Below is a small trained network, with its code and all its weights. Each question gives an input and a target symbol and asks what happens when units are switched off, that is, made to give their printed mean instead of their output.

import numpy as np


def w(rows, s, z=0):
    codes = np.array(rows[::2]) - 128.0
    scale = np.full(codes.shape[1], s)
    scale[-1] = z or s
    return codes * scale


def f(y):
    return np.maximum(y, 0)


def softmax(a):
    e = np.exp(a - a.max(-1, keepdims=True))
    return e / e.sum(-1, keepdims=True)


def log_softmax(a):
    a = a - a.max(-1, keepdims=True)
    return a - np.log(np.exp(a).sum(-1, keepdims=True))


def net(x, mask):
    ids = ['αδζηξψ'.index(c) for c in x.split()]
    T = len(ids)
    res = E[ids] + P[:T]
    u = 0
    for l in range(2):
        r = res
        for j in range(2):
            rows = slice(2 * j, 2 * j + 2)
            q, k, v = (r @ M[l][rows].T for M in (Q, K, V))
            z = softmax(np.where(np.tri(T) > 0, q @ k.T / 2**0.5, -1e9)) @ v
            o = O[l][rows]
            res = res + np.where(mask[u + j], z, o[:, -1]) @ o[:, :-1]
        u += 2
        y = f(res @ A[l][:, :-1].T + A[l][:, -1])
        res = res + np.where(mask[u : u + 12], y, B[l][:, -1]) @ B[l][:, :-1]
        u += 12
    return log_softmax(res[-1] @ U[:, :-1].T + U[:, -1])


Q, K, V, O, A, B = {}, {}, {}, {}, {}, {}
E = w([
[249,147,154],'α',
[121,162,138],'δ',
[149,166,147],'ζ',
[134,92,167],'η',
[70,180,134],'ξ',
[38,117,153],'ψ',
],0.012)
P = w([
[157,159,6],'0',
[122,146,158],'1',
[153,172,171],'2',
[161,190,193],'3',
[128,162,97],'4',
[129,160,57],'5',
[150,148,2],'6',
[102,161,80],'7',
[107,158,121],'8',
[132,163,164],'9',
[107,161,109],'10',
[86,150,86],'11',
[52,151,69],'12',
],0.0082)
Q[0] = w([
[116,183,193],'L0H0',
[126,112,3],'L0H0',
[136,24,142],'L0H1',
[180,57,128],'L0H1',
],0.022)
K[0] = w([
[128,65,101],'L0H0',
[124,159,223],'L0H0',
[133,5,136],'L0H1',
[189,80,177],'L0H1',
],0.022)
V[0] = w([
[176,156,178],'L0H0',
[183,8,104],'L0H0',
[116,186,156],'L0H1',
[72,184,130],'L0H1',
],0.016)
O[0] = w([
[88,216,237,158],'L0H0',
[102,245,82,3],'L0H0',
[153,120,189,239],'L0H1',
[253,117,167,254],'L0H1',
],0.0073,0.0044)
A[0] = w([
[88,148,130,15],'L0N0',
[89,157,148,95],'L0N1',
[64,139,128,61],'L0N2',
[108,123,133,35],'L0N3',
[135,146,139,3],'L0N4',
[102,162,163,15],'L0N5',
[120,129,127,99],'L0N6',
[168,96,89,121],'L0N7',
[2,213,202,112],'L0N8',
[200,93,81,121],'L0N9',
[191,94,95,121],'L0N10',
[23,98,232,92],'L0N11',
],0.007,0.0055)
B[0] = w([
[98,83,73,128],'L0N0',
[172,132,117,143],'L0N1',
[171,140,78,128],'L0N2',
[159,59,214,128],'L0N3',
[190,75,248,128],'L0N4',
[138,116,91,131],'L0N5',
[150,116,113,128],'L0N6',
[63,157,169,185],'L0N7',
[240,94,91,255],'L0N8',
[39,177,206,241],'L0N9',
[47,183,191,239],'L0N10',
[227,205,169,242],'L0N11',
],0.011,0.0016)
Q[1] = w([
[110,146,108],'L1H0',
[40,156,3],'L1H0',
[129,127,143],'L1H1',
[125,138,120],'L1H1',
],0.049)
K[1] = w([
[143,139,167],'L1H0',
[255,94,248],'L1H0',
[119,139,117],'L1H1',
[125,122,136],'L1H1',
],0.046)
V[1] = w([
[15,119,21],'L1H0',
[167,232,96],'L1H0',
[15,251,59],'L1H1',
[76,30,47],'L1H1',
],0.011)
O[1] = w([
[145,164,29,192],'L1H0',
[202,25,85,174],'L1H0',
[246,103,225,101],'L1H1',
[123,228,176,1],'L1H1',
],0.011,0.0098)
A[1] = w([
[154,84,197,149],'L1N0',
[121,189,226,81],'L1N1',
[69,158,129,178],'L1N2',
[254,239,144,59],'L1N3',
[46,47,111,129],'L1N4',
[32,174,165,29],'L1N5',
[80,75,172,163],'L1N6',
[68,131,193,144],'L1N7',
[98,147,189,112],'L1N8',
[132,48,124,9],'L1N9',
[98,116,234,208],'L1N10',
[193,134,56,100],'L1N11',
],0.009,0.011)
B[1] = w([
[156,58,139,206],'L1N0',
[6,141,174,143],'L1N1',
[72,227,105,180],'L1N2',
[4,85,201,176],'L1N3',
[189,237,116,232],'L1N4',
[213,27,127,136],'L1N5',
[190,166,130,203],'L1N6',
[66,141,180,161],'L1N7',
[63,126,132,142],'L1N8',
[51,180,252,180],'L1N9',
[230,151,246,201],'L1N10',
[37,94,156,254],'L1N11',
],0.017,0.0078)
U = w([
[132,59,120,135],'α',
[176,86,15,254],'δ',
[230,59,23,98],'ζ',
[80,6,2,118],'η',
[115,165,102,13],'ξ',
[26,131,31,101],'ψ',
],0.003,0.0074)

Each question gives the input, a string of symbols that net reads in full, and the target symbol t.
The units are the heads (2 rows each of Q, K, V and O) and the neurons (one row each of A and B). Each row of codes is followed by its name. A weight is (code - 128) times the scale printed after its matrix; where a second scale follows, it is the last column's (O, A, B and U).
mask holds one flag per unit, layer by layer, with each layer's heads first. A switched-off unit (its flag False) gives its mean, the last column of its rows in O or B, instead of its output. The means were averaged over made-up inputs and are rounded, as every weight is.
A unit's drop is (log p(t) with every unit on - log p(t) with that unit switched off) / (log p(t) with every unit on - log p(t) with every unit switched off).
The circuit of an input: a set's keep is (log p(t) with only the set's units on - log p(t) with every unit switched off) / (log p(t) with every unit on - log p(t) with every unit switched off). Starting from the 12 units with the biggest drops (on a tie, the unit counted first), units are removed one at a time, each time the one whose removal leaves the highest keep (on an exact tie, the one counted first), for as long as the keep stays at least 0.8.
circuit, biggest first: the units of the circuit, biggest drop first
top k neurons: the k neurons with the biggest drops, biggest first
k most important neurons of layer l: the k neurons of layer l with the biggest drops, biggest first
heads that matter: for each layer, one digit per head in row order, 1 if its drop is at least 0.15 and else 0, layers parted by /
drop of u: that unit's drop, to one decimal
input η ζ ψ α η η δ, target η: most important neuron of layer 1 => [L1N11]
input ξ ψ ζ α δ ξ ψ η α η ψ η, target ξ: heads that matter => 11 / 11
input ψ η α, target ψ: circuit, biggest first => [L1H0 L0H0 L1H1]
input ψ ψ α η α δ η, target ψ: circuit, biggest first => [L0H0 L1H0 L1H1]
input α δ ζ, target η: top 4 neurons => [L0N8 L1N11 L1N10 L1N4]
input η η η ξ η ζ, target η: heads that matter => 11 / 10
input η δ α α η α ξ η α δ η ζ ψ, target η: 3 most important neurons of layer 1 => [L1N11 L1N4 L1N10]
input ψ ψ ξ ζ ζ ξ η ξ η, target ψ: 2 most important neurons of layer 1 => [L1N2 L1N10]
input ψ δ η η ζ ξ δ η ζ ψ η α α, target ψ: 2 most important neurons of layer 1 => [L1N2 L1N10]
input η η ζ ζ ζ η ξ, target η: top 3 neurons => [L1N4 L1N11 L1N10]
input ψ η ξ δ, target ψ: circuit, biggest first => [L1H0 L0H0 L1H1]
input ψ ξ α, target ξ: heads that matter => 10 / 11
input α η δ η, target η: heads that matter => 11 / 00
input η η η η, target η: heads that matter => 11 / 10
input ξ ξ ξ ψ δ ψ α ψ η δ ζ, target ξ: most important neuron of layer 0 => [L0N9]
input ζ η ξ, target ζ: heads that matter => 00 / 10
input ξ η ξ, target ξ: heads that matter => 11 / 11
input η ζ ψ ξ δ ψ ζ, target α: top 2 neurons => [L1N3 L0N9]
input ψ η η α ξ, target ψ: top 4 neurons => [L0N11 L1N3 L1N10 L1N2]
input ψ η δ η ζ ψ ψ δ η ψ ψ δ, target ψ: top 3 neurons => [L1N2 L1N10 L0N11]
input η η δ ζ, target ψ: most important neuron of layer 1 => [L1N3]
input ψ α η η δ ζ α η ζ, target ψ: drop of L0N8 => 0.1
input α ξ η ξ α ψ ψ, target α: drop of L1H0 => 0.6
input α ξ α ξ η ξ ψ, target α: drop of L1N0 => 0.1
input ξ ψ α η ψ, target ξ: drop of L1H0 => 1.2
